Below are the code and all the weights of a small trained network. Each question names an input and a class and asks about switching units off, where a switched-off unit gives its printed mean instead of its output.

import numpy as np


def w(rows, s, z=0):
    codes = np.array(rows[::2]) - 128.0
    scale = np.full(codes.shape[1], s)
    scale[-1] = z or s
    return codes * scale


def f(y):
    return y / 2 * (1 + np.tanh(0.7978845608 * (y + 0.044715 * y**3)))


def log_softmax(a):
    a = a - a.max(-1, keepdims=True)
    return a - np.log(np.exp(a).sum(-1, keepdims=True))


def net(x, mask):
    res = np.array(x, float).reshape(1, 6) / 4 @ E
    y = f(res @ A[0][:, :-1].T + A[0][:, -1])
    res = res + np.where(mask, y, B[0][:, -1]) @ B[0][:, :-1]
    return log_softmax(res[-1] @ U[:, :-1].T + U[:, -1])


A, B = {}, {}
E = w([
[131,132,125,124,126,128,134,127],'x0',
[196,169,128,189,161,55,115,123],'x1',
[69,93,147,124,185,85,205,152],'x2',
[129,151,252,70,129,119,124,109],'x3',
[127,122,132,132,132,130,121,131],'x4',
[130,130,128,128,128,130,133,126],'x5',
],0.019)
A[0] = w([
[126,121,132,73,163,120,131,156,82],'n1',
[151,113,97,115,112,100,115,80,103],'n2',
[126,135,130,143,120,133,139,100,74],'n3',
[159,150,179,108,104,84,96,71,24],'n4',
[104,99,116,163,204,71,186,169,16],'n5',
[120,107,139,93,139,123,114,182,77],'n6',
[154,183,235,145,115,121,117,144,88],'n7',
[153,145,179,142,127,134,121,92,48],'n8',
[91,72,9,193,101,133,169,142,196],'n9',
[148,164,107,182,103,132,87,128,125],'n10',
[226,168,15,200,126,99,62,111,150],'n11',
[176,140,112,68,50,170,52,61,175],'n12',
[64,127,82,108,74,240,107,147,47],'n13',
[140,142,107,130,156,141,103,123,107],'n14',
[150,185,173,190,193,56,135,126,1],'n15',
[138,125,128,119,120,116,134,117,114],'n16',
[112,108,109,139,184,88,165,129,49],'n17',
[74,81,3,177,140,156,170,173,52],'n18',
[176,166,146,79,52,207,62,87,56],'n19',
[118,157,127,167,123,142,119,134,102],'n20',
[108,90,119,132,192,73,200,170,155],'n21',
[137,187,179,103,142,109,82,109,31],'n22',
[104,163,127,96,111,124,153,160,107],'n23',
[107,124,98,99,87,151,116,158,155],'n24',
[56,113,130,111,132,96,104,107,93],'n25',
[162,153,92,187,108,116,117,110,123],'n26',
[131,116,117,153,141,134,85,114,110],'n27',
[41,92,214,29,165,147,182,122,97],'n28',
[169,190,146,172,189,29,132,110,123],'n29',
[190,164,144,152,192,29,133,113,65],'n30',
[138,180,143,113,94,194,71,107,56],'n31',
],0.012,0.019)
B[0] = w([
[120,136,163,111,156,115,135,136,134],'n1',
[139,139,147,130,117,114,150,148,136],'n2',
[133,138,115,147,167,115,140,120,123],'n3',
[161,160,93,156,165,113,110,148,150],'n4',
[202,244,38,217,204,116,90,178,157],'n5',
[136,100,129,150,163,131,146,91,129],'n6',
[149,145,69,141,137,174,72,141,180],'n7',
[149,170,105,141,139,137,127,154,139],'n8',
[187,194,86,155,183,173,81,174,219],'n9',
[139,118,176,164,148,104,170,161,173],'n10',
[159,127,203,185,138,8,228,161,251],'n11',
[170,153,54,163,158,174,53,121,233],'n12',
[237,239,60,186,185,114,93,185,172],'n13',
[133,139,132,138,123,117,153,130,135],'n14',
[38,26,164,37,38,210,102,39,162],'n15',
[109,129,128,152,127,120,118,125,126],'n16',
[145,161,87,158,178,137,112,144,143],'n17',
[43,26,146,24,25,208,50,44,179],'n18',
[52,73,135,50,103,177,89,106,196],'n19',
[133,151,134,113,132,106,155,144,131],'n20',
[87,116,115,109,72,161,90,87,192],'n21',
[169,193,83,178,164,134,131,159,150],'n22',
[126,120,146,136,120,110,137,98,133],'n23',
[108,114,127,125,136,158,95,120,164],'n24',
[114,122,157,129,116,116,146,128,136],'n25',
[137,151,151,149,157,111,198,127,175],'n26',
[155,138,153,122,120,107,147,140,139],'n27',
[64,54,182,99,80,52,185,89,214],'n28',
[169,152,71,145,162,172,70,169,211],'n29',
[119,104,98,85,97,205,66,119,187],'n30',
[75,78,133,102,83,172,104,110,165],'n31',
],0.011,0.028)
U = w([
[175,178,79,163,153,133,85,156,29],'0',
[85,102,110,79,88,160,78,97,254],'1',
[123,118,192,146,119,17,250,135,92],'2',
],0.013,0.0052)

Each question gives the input, the list of numbers given to net, and the class t.
The units are the neurons (one row each of A and B). Each row of codes is followed by its name. A weight is (code - 128) times the scale printed after its matrix; where a second scale follows, it is the last column's (A, B and U).
mask holds one flag per neuron, in row order. A switched-off neuron (its flag False) gives its mean, the last column of its row in B, instead of its output. The means were averaged over made-up inputs and are rounded, as every weight is.
A unit's drop is (log p(t) with every unit on - log p(t) with that unit switched off) / (log p(t) with every unit on - log p(t) with every unit switched off).
The circuit of an input: a set's keep is (log p(t) with only the set's units on - log p(t) with every unit switched off) / (log p(t) with every unit on - log p(t) with every unit switched off). Starting from the 12 units with the biggest drops (on a tie, the unit counted first), units are removed one at a time, each time the one whose removal leaves the highest keep (on an exact tie, the one counted first), for as long as the keep stays at least 0.8.
units of the circuit, in order: the units of the circuit, biggest drop first
unit that matters most: the unit with the biggest drop
k most important neurons: the k neurons with the biggest drops, biggest first
drop when u is switched off: that unit's drop, to one decimal
input [4,2,8,2,0,-5], class 1: unit that matters most => n11
input [-2,2,8,1,8,-4], class 1: 4 most important neurons => (n21 n11 n28 n13)
input [1,1,6,3,-1,-1], class 1: 4 most important neurons => (n11 n21 n26 n10)
input [3,4,0,-3,0,-5], class 2: units of the circuit, in order => (n11 n12)
input [-5,7,2,1,-4,6], class 1: 3 most important neurons => (n15 n9 n30)
input [-6,3,7,1,-5,-6], class 1: 2 most important neurons => (n21 n15)
input [-7,8,1,4,5,-8], class 1: 4 most important neurons => (n15 n30 n9 n13)
input [3,-6,4,1,7,2], class 2: 2 most important neurons => (n28 n12)
input [-2,-6,-6,0,7,8], class 0: 4 most important neurons => (n13 n18 n12 n28)
input [-6,5,2,1,-2,3], class 1: 3 most important neurons => (n15 n9 n13)
input [3,1,6,1,3,-3], class 1: 3 most important neurons => (n11 n21 n13)
input [-2,-1,1,6,0,-2], class 2: units of the circuit, in order => (n28 n18)
input [2,-7,-1,-6,2,0], class 0: 2 most important neurons => (n13 n9)
input [1,7,5,7,-1,2], class 1: units of the circuit, in order => (n15)
input [8,-6,-1,-4,8,-5], class 0: 2 most important neurons => (n13 n9)
input [4,-1,6,8,-6,-6], class 2: drop when n28 is switched off => 0.6
input [-1,2,3,4,6,-2], class 1: drop when n11 is switched off => 2.6
input [8,7,6,7,-6,-6], class 1: drop when n25 is switched off => 0.0
